Here is a tiny trained network, its code and every weight. The questions are about switching its units off for an input and a class, where a switched-off unit gives its printed mean instead of its output.

import numpy as np


def w(rows, s, z=0):
    codes = np.array(rows[::2]) - 128.0
    scale = np.full(codes.shape[1], s)
    scale[-1] = z or s
    return codes * scale


def norm(h):
    return h / np.sqrt((h * h).mean(-1, keepdims=True) + 1e-5)


def f(y):
    return np.maximum(y, 0)


def log_softmax(a):
    a = a - a.max(-1, keepdims=True)
    return a - np.log(np.exp(a).sum(-1, keepdims=True))


def net(x, mask):
    res = np.array(x, float).reshape(1, 8) / 4 @ E
    u = 0
    for l in range(2):
        y = f(norm(res) @ A[l][:, :-1].T + A[l][:, -1])
        res = res + np.where(mask[u : u + 5], y, B[l][:, -1]) @ B[l][:, :-1]
        u += 5
    return log_softmax(norm(res)[-1] @ U[:, :-1].T + U[:, -1])


A, B = {}, {}
E = w([
[160,38,142,147,119,234,127],'x0',
[188,81,34,173,150,167,19],'x1',
[155,146,121,122,130,148,92],'x2',
[2,142,206,161,162,191,104],'x3',
[189,121,92,104,102,95,66],'x4',
[200,102,87,61,46,145,184],'x5',
[49,123,191,139,225,173,98],'x6',
[159,146,138,141,150,176,108],'x7',
],0.0055)
A[0] = w([
[109,95,160,131,124,194,223,8],'0.n1',
[120,146,142,125,109,72,63,48],'0.n2',
[23,152,160,198,206,135,77,85],'0.n3',
[123,155,145,92,96,62,153,34],'0.n4',
[107,141,131,61,94,1,194,5],'0.n5',
],0.0068,0.0033)
B[0] = w([
[126,71,158,68,121,155,254,179],'0.n1',
[105,61,203,148,100,128,156,158],'0.n2',
[162,117,112,178,224,183,98,255],'0.n3',
[95,161,121,114,94,65,111,179],'0.n4',
[142,198,169,142,115,2,174,229],'0.n5',
],0.0094,0.0049)
A[1] = w([
[114,72,145,82,64,127,236,66],'1.n1',
[72,170,90,45,136,49,91,156],'1.n2',
[211,97,71,93,42,98,2,170],'1.n3',
[73,104,151,183,202,194,108,6],'1.n4',
[22,112,150,164,214,140,78,27],'1.n5',
],0.0063,0.0025)
B[1] = w([
[34,94,179,4,147,150,151,225],'1.n1',
[120,171,56,145,84,161,86,213],'1.n2',
[186,96,102,193,96,136,108,254],'1.n3',
[77,202,124,106,151,94,105,233],'1.n4',
[130,158,161,179,181,142,81,230],'1.n5',
],0.012,0.0044)
U = w([
[81,154,162,204,252,151,52,206],'0',
[67,70,179,41,145,153,199,54],'1',
[120,208,109,110,58,1,143,7],'2',
[223,61,59,190,82,144,67,224],'3',
],0.015,0.0018)

Each question gives the input, the list of numbers given to net, and the class t.
The units are the neurons (one row each of A and B). Each row of codes is followed by its name. A weight is (code - 128) times the scale printed after its matrix; where a second scale follows, it is the last column's (A, B and U).
mask holds one flag per neuron, layer by layer. A switched-off neuron (its flag False) gives its mean, the last column of its row in B, instead of its output. The means were averaged over made-up inputs and are rounded, as every weight is.
A unit's drop is (log p(t) with every unit on - log p(t) with that unit switched off) / (log p(t) with every unit on - log p(t) with every unit switched off).
unit that matters most: the unit with the biggest drop
top k neurons: the k neurons with the biggest drops, biggest first
top k neurons in layer l: the k neurons of layer l with the biggest drops, biggest first
drop when u is switched off: that unit's drop, to one decimal
input [0,-4,-4,-3,8,-7,1,-3], class 2: unit that matters most : 0.n5
input [5,-7,3,-5,6,-6,1,5], class 3: top 4 neurons : [0.n1; 0.n3; 1.n1; 0.n5]
input [1,0,-4,0,5,-2,-1,2], class 3: top 2 neurons in layer 0 : [0.n1; 0.n3]
input [3,3,-1,8,0,1,-7,-7], class 1: top 2 neurons : [0.n3; 1.n1]
input [6,4,2,2,-1,7,7,0], class 1: top 2 neurons : [0.n3; 0.n1]
input [2,-7,-4,-8,-6,2,-3,0], class 1: top 2 neurons : [1.n1; 0.n1]
input [3,-1,-1,4,-1,-3,-6,-1], class 1: drop when 0.n1 is switched off : 1.5
input [-5,4,-1,4,-8,7,0,-5], class 1: drop when 1.n1 is switched off : 0.6
input [-2,2,8,5,1,4,-1,7], class 3: drop when 0.n3 is switched off : 0.2
input [-5,2,-6,2,7,4,2,3], class 3: drop when 0.n2 is switched off : -0.1
